Below is a small trained network, with its code and all its weights. Each question gives an input and a target symbol and asks what happens when units are switched off, that is, made to give their printed mean instead of their output.

import numpy as np


def w(rows, s, z=0):
    codes = np.array(rows[::2]) - 128.0
    scale = np.full(codes.shape[1], s)
    scale[-1] = z or s
    return codes * scale


def f(y):
    return y / 2 * (1 + np.tanh(0.7978845608 * (y + 0.044715 * y**3)))


def softmax(a):
    e = np.exp(a - a.max(-1, keepdims=True))
    return e / e.sum(-1, keepdims=True)


def log_softmax(a):
    a = a - a.max(-1, keepdims=True)
    return a - np.log(np.exp(a).sum(-1, keepdims=True))


def net(x, mask):
    ids = ['αβγδελμστψ'.index(c) for c in x.split()]
    T = len(ids)
    res = E[ids] + P[:T]
    u = 0
    for l in range(2):
        q, k, v = (res @ M[l].T for M in (Q, K, V))
        z = softmax(np.where(np.tri(T) > 0, q @ k.T / 2**0.5, -1e9)) @ v
        res = res + np.where(mask[u], z, O[l][:, -1]) @ O[l][:, :-1]
        u += 1
        y = f(res @ A[l][:, :-1].T + A[l][:, -1])
        res = res + np.where(mask[u : u + 12], y, B[l][:, -1]) @ B[l][:, :-1]
        u += 12
    return log_softmax(res[-1] @ U[:, :-1].T + U[:, -1])


Q, K, V, O, A, B = {}, {}, {}, {}, {}, {}
E = w([
[106,121,70,68,119,173],'α',
[139,108,78,66,126,135],'β',
[13,163,121,254,199,98],'γ',
[139,63,73,66,84,113],'δ',
[162,192,104,203,57,108],'ε',
[112,106,39,117,95,198],'λ',
[135,105,234,98,150,129],'μ',
[122,25,86,158,85,194],'σ',
[243,69,235,109,157,190],'τ',
[128,15,147,87,197,130],'ψ',
],0.0078)
P = w([
[89,152,96,205,170,6],'0',
[51,135,123,156,110,69],'1',
[68,127,140,128,102,113],'2',
[101,121,153,95,104,151],'3',
[143,113,170,69,107,185],'4',
[190,109,182,46,113,220],'5',
[229,105,198,22,105,254],'6',
],0.0048)
Q[0] = w([
[82,1,137,112,169,160],'0.h1',
[110,26,106,34,88,132],'0.h1',
],0.054)
K[0] = w([
[68,42,213,102,252,177],'0.h1',
[194,65,117,116,102,206],'0.h1',
],0.036)
V[0] = w([
[75,153,66,224,155,147],'0.h1',
[114,7,131,151,108,7],'0.h1',
],0.011)
O[0] = w([
[253,200,108,85,123,227,182],'0.h1',
[175,53,241,59,38,52,252],'0.h1',
],0.0052,0.0024)
A[0] = w([
[80,163,207,121,154,119,65],'0.n1',
[39,129,55,154,109,91,104],'0.n2',
[117,107,116,104,153,151,45],'0.n3',
[105,174,54,83,180,74,2],'0.n4',
[117,121,101,166,156,45,106],'0.n5',
[92,139,71,174,133,96,184],'0.n6',
[161,134,88,87,123,144,70],'0.n7',
[140,169,159,74,137,138,145],'0.n8',
[51,199,81,253,151,59,40],'0.n9',
[107,158,96,146,135,104,153],'0.n10',
[111,136,157,188,116,123,97],'0.n11',
[99,186,132,74,156,144,112],'0.n12',
],0.015,0.0024)
B[0] = w([
[129,85,194,179,184,123,119],'0.n1',
[49,83,99,185,152,81,100],'0.n2',
[126,121,143,95,110,183,102],'0.n3',
[133,148,10,102,217,74,2],'0.n4',
[181,63,154,150,204,61,41],'0.n5',
[73,170,133,183,178,116,104],'0.n6',
[120,92,125,174,164,136,201],'0.n7',
[143,106,93,200,135,125,178],'0.n8',
[66,122,255,49,144,119,243],'0.n9',
[107,173,118,145,140,136,59],'0.n10',
[171,153,126,160,154,111,127],'0.n11',
[105,127,120,98,50,93,72],'0.n12',
],0.017,0.00077)
Q[1] = w([
[66,105,142,142,89,109],'1.h1',
[148,250,188,182,141,127],'1.h1',
],0.02)
K[1] = w([
[134,89,150,103,183,144],'1.h1',
[165,238,147,150,68,2],'1.h1',
],0.015)
V[1] = w([
[113,145,108,4,163,106],'1.h1',
[159,150,69,164,99,186],'1.h1',
],0.018)
O[1] = w([
[167,187,49,2,227,73,34],'1.h1',
[177,116,163,191,44,22,5],'1.h1',
],0.0073,0.0031)
A[1] = w([
[217,165,79,76,30,220,51],'1.n1',
[113,67,91,130,34,84,120],'1.n2',
[125,130,237,130,129,89,163],'1.n3',
[38,94,93,84,111,89,104],'1.n4',
[179,71,195,72,96,149,253],'1.n5',
[171,167,92,140,153,52,22],'1.n6',
[161,228,8,186,99,191,229],'1.n7',
[23,186,191,100,125,70,91],'1.n8',
[218,71,179,117,235,50,138],'1.n9',
[114,144,94,128,206,97,47],'1.n10',
[136,109,31,60,27,121,162],'1.n11',
[172,148,205,185,143,62,141],'1.n12',
],0.012,0.0035)
B[1] = w([
[9,114,14,181,94,146,221],'1.n1',
[159,87,143,249,176,106,214],'1.n2',
[88,145,100,57,156,125,169],'1.n3',
[136,46,101,45,129,128,150],'1.n4',
[142,194,183,121,30,113,253],'1.n5',
[102,215,23,142,141,15,124],'1.n6',
[130,116,247,50,113,46,160],'1.n7',
[185,145,125,156,174,212,161],'1.n8',
[117,168,135,191,238,196,150],'1.n9',
[111,178,102,183,52,134,136],'1.n10',
[244,185,117,93,160,157,216],'1.n11',
[182,99,61,126,193,216,143],'1.n12',
],0.016,0.013)
U = w([
[121,193,99,134,158,62,50],'α',
[83,160,44,174,200,94,67],'β',
[137,134,109,141,153,91,39],'γ',
[177,186,190,94,197,180,246],'δ',
[209,88,110,76,132,110,101],'ε',
[209,101,177,178,185,77,58],'λ',
[59,103,226,95,68,90,196],'μ',
[159,169,104,226,48,133,150],'σ',
[89,44,68,198,179,137,97],'τ',
[65,153,3,102,128,161,1],'ψ',
],0.0039,0.0049)

Each question gives the input, a string of symbols that net reads in full, and the target symbol t.
The units are the heads (2 rows each of Q, K, V and O) and the neurons (one row each of A and B). Each row of codes is followed by its name. A weight is (code - 128) times the scale printed after its matrix; where a second scale follows, it is the last column's (O, A, B and U).
mask holds one flag per unit, layer by layer, with each layer's heads first. A switched-off unit (its flag False) gives its mean, the last column of its rows in O or B, instead of its output. The means were averaged over made-up inputs and are rounded, as every weight is.
A unit's drop is (log p(t) with every unit on - log p(t) with that unit switched off) / (log p(t) with every unit on - log p(t) with every unit switched off).
The circuit of an input: a set's keep is (log p(t) with only the set's units on - log p(t) with every unit switched off) / (log p(t) with every unit on - log p(t) with every unit switched off). Starting from the 12 units with the biggest drops (on a tie, the unit counted first), units are removed one at a time, each time the one whose removal leaves the highest keep (on an exact tie, the one counted first), for as long as the keep stays at least 0.8.
circuit, biggest first: the units of the circuit, biggest drop first
most important unit: the unit with the biggest drop
top k neurons: the k neurons with the biggest drops, biggest first
top k neurons in layer l: the k neurons of layer l with the biggest drops, biggest first
input μ μ ε α, target μ: most important unit : 0.h1
input τ τ σ, target τ: circuit, biggest first : [0.h1, 0.n2, 1.n5]
input ψ ε δ β, target ε: top 3 neurons : [1.n4, 1.n1, 0.n9]
input ε τ β, target τ: top 3 neurons in layer 0 : [0.n2, 0.n1, 0.n9]
input τ ψ β, target ψ: top 2 neurons in layer 0 : [0.n5, 0.n2]
input σ τ ε ε, target μ: top 2 neurons : [0.n9, 1.n7]
input λ α γ α δ σ γ, target μ: top 2 neurons : [1.n7, 0.n9]
input σ σ σ μ τ σ τ, target μ: circuit, biggest first : [1.n11, 1.n5]
input σ σ σ σ λ α γ, target δ: circuit, biggest first : [0.n9, 1.n1, 0.h1]
input σ σ ε μ, target δ: circuit, biggest first : [1.n1, 0.n1, 1.n9]
input τ σ λ, target τ: top 2 neurons : [0.n2, 1.n5]
input σ δ σ μ τ λ, target τ: circuit, biggest first : [0.h1, 0.n2, 1.n5]
input σ γ β ε ε γ λ, target λ: top 2 neurons : [1.n2, 0.n9]
input ψ ψ τ σ, target ψ: top 3 neurons in layer 1 : [1.n2, 1.n10, 1.n4]
input γ ε σ γ, target μ: circuit, biggest first : [0.n9]
input σ ψ α, target ψ: top 2 neurons : [1.n1, 0.n5]
input σ ε σ ψ δ, target ψ: top 2 neurons : [1.n1, 0.n1]
input σ α δ γ, target δ: top 3 neurons : [1.n1, 0.n9, 1.n8]
input γ τ β σ δ, target σ: top 2 neurons in layer 0 : [0.n9, 0.n2]
input ε λ ε, target μ: top 2 neurons : [1.n7, 0.n9]
input τ σ τ, target μ: most important unit : 1.h1
input μ σ μ, target μ: top 2 neurons : [1.n11, 0.n1]
input σ δ σ ε α λ, target λ: top 2 neurons in layer 0 : [0.n9, 0.n2]
input σ ε β λ ε α, target λ: top 4 neurons : [0.n12, 0.n9, 0.n7, 1.n2]
input σ σ τ, target δ: top 3 neurons : [1.n1, 0.n1, 1.n9]
input ε ε ε σ σ ε, target τ: top 2 neurons in layer 1 : [1.n12, 1.n2]
input γ σ σ μ λ σ μ, target μ: circuit, biggest first : [1.n11]
input δ ε α, target ε: top 2 neurons : [1.n4, 0.n12]
input σ δ μ, target δ: top 3 neurons : [1.n1, 0.n11, 0.n1]
